Below are the code and all the weights of a small trained network. Each question names an input and a class and asks about switching units off, where a switched-off unit gives its printed mean instead of its output.

import numpy as np


def w(rows, s, z=0):
    codes = np.array(rows[::2]) - 128.0
    scale = np.full(codes.shape[1], s)
    scale[-1] = z or s
    return codes * scale


def f(y):
    return np.maximum(y, 0)


def log_softmax(a):
    a = a - a.max(-1, keepdims=True)
    return a - np.log(np.exp(a).sum(-1, keepdims=True))


def net(x, mask):
    res = np.array(x, float).reshape(1, 6) / 4 @ E
    y = f(res @ A[0][:, :-1].T + A[0][:, -1])
    res = res + np.where(mask, y, B[0][:, -1]) @ B[0][:, :-1]
    return log_softmax(res[-1] @ U[:, :-1].T + U[:, -1])


A, B = {}, {}
E = w([
[84,195,29,117,62,50,89,229,69],'x0',
[64,157,169,111,123,56,72,131,176],'x1',
[135,221,185,158,189,32,77,88,91],'x2',
[128,130,125,136,103,204,1,153,52],'x3',
[94,135,209,120,97,135,92,137,156],'x4',
[44,90,85,248,68,150,146,120,103],'x5',
],0.0073)
A[0] = w([
[146,21,212,96,148,240,168,66,215,249],'n1',
[37,109,97,246,45,85,170,114,141,214],'n2',
[126,98,40,63,5,202,103,254,99,228],'n3',
[185,85,72,182,120,209,172,117,41,168],'n4',
[121,238,203,109,150,57,18,135,120,208],'n5',
[157,174,137,69,140,151,20,134,91,213],'n6',
],0.0062,0.0022)
B[0] = w([
[190,2,110,151,246,145,115,22,252,255],'n1',
[81,42,133,182,90,211,105,170,121,211],'n2',
[40,52,125,163,9,167,161,234,23,242],'n3',
[73,65,130,196,190,225,67,99,108,198],'n4',
[140,157,239,144,203,86,46,92,98,237],'n5',
[95,120,218,190,173,83,84,178,73,203],'n6',
],0.0069,0.0094)
U = w([
[111,198,138,131,58,131,78,110,152,2],'0',
[116,178,56,122,127,190,141,114,95,23],'1',
[80,99,96,130,2,154,164,213,98,206],'2',
[124,73,144,176,160,177,88,111,133,162],'3',
[119,253,194,107,135,59,108,158,80,187],'4',
[195,128,101,50,174,81,201,89,180,137],'5',
],0.0091,0.0034)

Each question gives the input, the list of numbers given to net, and the class t.
The units are the neurons (one row each of A and B). Each row of codes is followed by its name. A weight is (code - 128) times the scale printed after its matrix; where a second scale follows, it is the last column's (A, B and U).
mask holds one flag per neuron, in row order. A switched-off neuron (its flag False) gives its mean, the last column of its row in B, instead of its output. The means were averaged over made-up inputs and are rounded, as every weight is.
A unit's drop is (log p(t) with every unit on - log p(t) with that unit switched off) / (log p(t) with every unit on - log p(t) with every unit switched off).
The circuit of an input: a set's keep is (log p(t) with only the set's units on - log p(t) with every unit switched off) / (log p(t) with every unit on - log p(t) with every unit switched off). Starting from all 6 units, units are removed one at a time, each time the one whose removal leaves the highest keep (on an exact tie, the one counted first), for as long as the keep stays at least 0.8.
units of the circuit, in order: the units of the circuit, biggest drop first
unit that matters most: the unit with the biggest drop
k most important neurons: the k neurons with the biggest drops, biggest first
drop when u is switched off: that unit's drop, to one decimal
input [3,-2,1,-4,-5,-1], class 5: unit that matters most => n3
input [-1,2,1,-6,4,7], class 2: units of the circuit, in order => [n5; n1]
input [2,-5,3,-4,-8,2], class 1: units of the circuit, in order => [n1; n3; n5]
input [1,-4,2,-8,8,8], class 2: 4 most important neurons => [n1; n5; n2; n4]
input [-1,6,4,3,7,3], class 4: units of the circuit, in order => [n1; n5]
input [2,5,-1,-6,7,-6], class 4: 2 most important neurons => [n1; n5]
input [5,-6,6,-2,4,3], class 4: units of the circuit, in order => [n1; n3]
input [-6,-1,-3,-1,-7,-5], class 5: 2 most important neurons => [n3; n2]
input [-7,0,-4,-1,-3,-4], class 5: units of the circuit, in order => [n3; n2; n6]
input [-6,-5,-6,-3,3,-5], class 5: units of the circuit, in order => [n3; n2]
input [2,-1,-2,8,-6,0], class 2: 2 most important neurons => [n3; n1]
input [4,-5,0,-2,-2,-2], class 2: 2 most important neurons => [n1; n5]
input [4,2,-4,5,6,-7], class 4: 3 most important neurons => [n5; n6; n2]
input [2,-7,0,8,7,7], class 2: most important neuron => [n3]
input [1,-3,-6,4,2,-1], class 2: 2 most important neurons => [n3; n5]
input [1,-7,3,5,-4,5], class 2: 3 most important neurons => [n1; n5; n3]
input [-1,-4,7,-4,4,4], class 4: 3 most important neurons => [n1; n4; n3]
input [4,-4,1,7,-1,-1], class 2: 2 most important neurons => [n3; n1]
input [-5,6,0,-1,-2,1], class 5: 2 most important neurons => [n3; n4]
input [3,-6,6,-1,4,-2], class 4: drop when n1 is switched off => 0.1
input [-5,0,-1,-1,-8,-6], class 5: drop when n2 is switched off => 0.1
input [3,4,-7,-2,8,-5], class 2: drop when n3 is switched off => 0.4
